Below are the code and all the weights of a small trained network. Each question names an input and a target symbol and asks about switching units off, where a switched-off unit gives its printed mean instead of its output.

import numpy as np


def w(rows, s, z=0):
    codes = np.array(rows[::2]) - 128.0
    scale = np.full(codes.shape[1], s)
    scale[-1] = z or s
    return codes * scale


def norm(h):
    return h / np.sqrt((h * h).mean(-1, keepdims=True) + 1e-5)


def f(y):
    return np.maximum(y, 0)


def softmax(a):
    e = np.exp(a - a.max(-1, keepdims=True))
    return e / e.sum(-1, keepdims=True)


def log_softmax(a):
    a = a - a.max(-1, keepdims=True)
    return a - np.log(np.exp(a).sum(-1, keepdims=True))


def net(x, mask):
    ids = ['αγεζθμξπστφψω'.index(c) for c in x.split()]
    T = len(ids)
    res = E[ids] + P[:T]
    u = 0
    for l in range(2):
        r = norm(res)
        for j in range(2):
            rows = slice(3 * j, 3 * j + 3)
            q, k, v = (r @ M[l][rows].T for M in (Q, K, V))
            z = softmax(np.where(np.tri(T) > 0, q @ k.T / 3**0.5, -1e9)) @ v
            o = O[l][rows]
            res = res + np.where(mask[u + j], z, o[:, -1]) @ o[:, :-1]
        u += 2
        y = f(norm(res) @ A[l][:, :-1].T + A[l][:, -1])
        res = res + np.where(mask[u : u + 8], y, B[l][:, -1]) @ B[l][:, :-1]
        u += 8
    return log_softmax(norm(res)[-1] @ U[:, :-1].T + U[:, -1])


Q, K, V, O, A, B = {}, {}, {}, {}, {}, {}
E = w([
[91,200,25],'α',
[176,223,190],'γ',
[172,109,152],'ε',
[95,83,105],'ζ',
[67,137,97],'θ',
[5,234,134],'μ',
[223,1,109],'ξ',
[44,157,97],'π',
[80,129,98],'σ',
[215,182,168],'τ',
[135,132,82],'φ',
[163,73,136],'ψ',
[247,170,203],'ω',
],0.009)
P = w([
[135,30,188],'0',
[181,112,226],'1',
[185,119,234],'2',
[164,134,232],'3',
[176,130,250],'4',
[166,121,231],'5',
[174,123,247],'6',
[176,107,227],'7',
[189,133,245],'8',
[167,123,248],'9',
[178,125,248],'10',
],0.0013)
Q[0] = w([
[142,176,86],'0.h1',
[61,254,7],'0.h1',
[143,168,156],'0.h1',
[60,101,127],'0.h2',
[210,60,92],'0.h2',
[253,85,147],'0.h2',
],0.0091)
K[0] = w([
[138,143,97],'0.h1',
[158,166,8],'0.h1',
[113,139,121],'0.h1',
[106,126,153],'0.h2',
[153,147,53],'0.h2',
[172,140,86],'0.h2',
],0.017)
V[0] = w([
[51,100,223],'0.h1',
[108,115,251],'0.h1',
[148,172,84],'0.h1',
[67,135,50],'0.h2',
[163,171,98],'0.h2',
[76,120,253],'0.h2',
],0.0055)
O[0] = w([
[109,255,49,37],'0.h1',
[54,237,84,117],'0.h1',
[160,38,93,112],'0.h1',
[82,120,108,143],'0.h2',
[30,133,92,161],'0.h2',
[197,171,46,1],'0.h2',
],0.0043,0.00086)
A[0] = w([
[169,85,106,185],'0.n1',
[93,146,235,83],'0.n2',
[138,15,88,96],'0.n3',
[176,203,97,83],'0.n4',
[31,187,52,3],'0.n5',
[134,198,175,67],'0.n6',
[2,98,39,31],'0.n7',
[18,161,56,110],'0.n8',
],0.0052,0.0022)
B[0] = w([
[41,128,173,220],'0.n1',
[150,3,49,209],'0.n2',
[134,205,93,252],'0.n3',
[123,51,103,178],'0.n4',
[210,148,134,206],'0.n5',
[158,48,123,192],'0.n6',
[198,148,136,230],'0.n7',
[178,165,114,237],'0.n8',
],0.0052,0.0023)
Q[1] = w([
[168,7,135],'1.h1',
[100,66,94],'1.h1',
[169,83,112],'1.h1',
[210,254,176],'1.h2',
[173,177,109],'1.h2',
[107,106,140],'1.h2',
],0.0099)
K[1] = w([
[119,23,191],'1.h1',
[197,113,224],'1.h1',
[52,23,178],'1.h1',
[101,222,254],'1.h2',
[111,136,168],'1.h2',
[114,62,120],'1.h2',
],0.0074)
V[1] = w([
[70,127,63],'1.h1',
[180,78,81],'1.h1',
[140,112,68],'1.h1',
[153,31,2],'1.h2',
[188,176,213],'1.h2',
[205,24,10],'1.h2',
],0.0038)
O[1] = w([
[253,144,199,9],'1.h1',
[110,88,254,198],'1.h1',
[202,33,130,115],'1.h1',
[144,195,64,130],'1.h2',
[171,34,150,248],'1.h2',
[126,199,19,214],'1.h2',
],0.0025,0.0017)
A[1] = w([
[134,233,227,120],'1.n1',
[2,55,201,30],'1.n2',
[26,67,21,116],'1.n3',
[173,72,108,140],'1.n4',
[178,184,32,117],'1.n5',
[118,53,179,42],'1.n6',
[147,75,190,55],'1.n7',
[101,73,132,254],'1.n8',
],0.0052,0.0027)
B[1] = w([
[56,54,41,194],'1.n1',
[131,31,253,201],'1.n2',
[120,106,8,217],'1.n3',
[88,145,152,209],'1.n4',
[104,75,216,200],'1.n5',
[137,165,143,187],'1.n6',
[173,188,120,189],'1.n7',
[84,212,102,255],'1.n8',
],0.0049,0.0032)
U = w([
[134,127,139,70],'α',
[215,6,91,1],'γ',
[146,234,104,132],'ε',
[162,124,127,86],'ζ',
[139,122,133,61],'θ',
[172,162,101,84],'μ',
[89,31,165,173],'ξ',
[182,137,105,82],'π',
[133,201,168,114],'σ',
[86,200,142,183],'τ',
[73,183,241,124],'φ',
[168,119,132,92],'ψ',
[124,112,46,254],'ω',
],0.014,0.0062)

Each question gives the input, a string of symbols that net reads in full, and the target symbol t.
The units are the heads (3 rows each of Q, K, V and O) and the neurons (one row each of A and B). Each row of codes is followed by its name. A weight is (code - 128) times the scale printed after its matrix; where a second scale follows, it is the last column's (O, A, B and U).
mask holds one flag per unit, layer by layer, with each layer's heads first. A switched-off unit (its flag False) gives its mean, the last column of its rows in O or B, instead of its output. The means were averaged over made-up inputs and are rounded, as every weight is.
A unit's drop is (log p(t) with every unit on - log p(t) with that unit switched off) / (log p(t) with every unit on - log p(t) with every unit switched off).
The circuit of an input: a set's keep is (log p(t) with only the set's units on - log p(t) with every unit switched off) / (log p(t) with every unit on - log p(t) with every unit switched off). Starting from the 12 units with the biggest drops (on a tie, the unit counted first), units are removed one at a time, each time the one whose removal leaves the highest keep (on an exact tie, the one counted first), for as long as the keep stays at least 0.8.
circuit, biggest first: the units of the circuit, biggest drop first
unit that matters most: the unit with the biggest drop
top k neurons: the k neurons with the biggest drops, biggest first
k most important neurons of layer l: the k neurons of layer l with the biggest drops, biggest first
heads that matter: for each layer, one digit per head in row order, 1 if its drop is at least 0.15 and else 0, layers parted by /
drop when u is switched off: that unit's drop, to one decimal
input σ π ζ σ μ ζ φ ε ω π, target ξ: circuit, biggest first -> [0.h1]
input φ φ ω μ ω ε ε φ μ σ, target ξ: circuit, biggest first -> [0.h1; 0.n1]
input τ θ ε α ξ ξ π, target ω: circuit, biggest first -> [0.h1; 1.h2; 1.n3]
input γ φ ω ψ ψ γ ψ γ σ α ψ, target ω: 2 most important neurons of layer 0 -> [0.n2; 0.n1]
input φ α σ ψ π π π ε, target ω: circuit, biggest first -> [0.h1; 0.n2; 1.h2]
input φ π ζ ε ζ γ ψ φ ε, target ξ: heads that matter -> 11 / 00
input μ π ψ μ ζ ψ, target φ: heads that matter -> 00 / 01
input ξ τ π, target ε: heads that matter -> 01 / 00
input ζ α μ α π, target ω: circuit, biggest first -> [1.h2; 0.h1; 1.n3]
input θ α θ ψ μ μ, target ω: circuit, biggest first -> [1.h2; 0.n2; 0.h1; 1.n3]
input ψ ζ ψ φ ε, target ξ: top 3 neurons -> [0.n2; 1.n2; 1.n3]
input ζ γ ψ π, target ε: heads that matter -> 11 / 00
input τ ψ ω φ τ σ γ γ ξ, target ξ: top 3 neurons -> [0.n1; 0.n2; 1.n2]
input θ ζ γ θ ω ψ α γ μ, target ω: unit that matters most -> 0.n2
input γ ζ π ψ α ε, target ω: circuit, biggest first -> [0.n2; 0.h1; 1.h2; 0.h2]
input ξ γ π ε ω τ ζ π φ α ξ, target ω: top 2 neurons -> [0.n3; 1.n3]
input ψ μ φ γ ψ γ θ, target ξ: top 2 neurons -> [1.n2; 0.n2]
input ω π φ ε ψ σ, target ξ: drop when 0.h1 is switched off -> 3.0
input π φ π, target ξ: drop when 0.h1 is switched off -> 2.9
input γ γ α ξ ε γ θ ξ, target ω: unit that matters most -> 1.h2
input ω ψ σ ε φ α γ φ, target ξ: drop when 0.h2 is switched off -> 0.6
input ω γ ζ φ φ π γ μ μ, target ξ: drop when 1.n2 is switched off -> 0.1
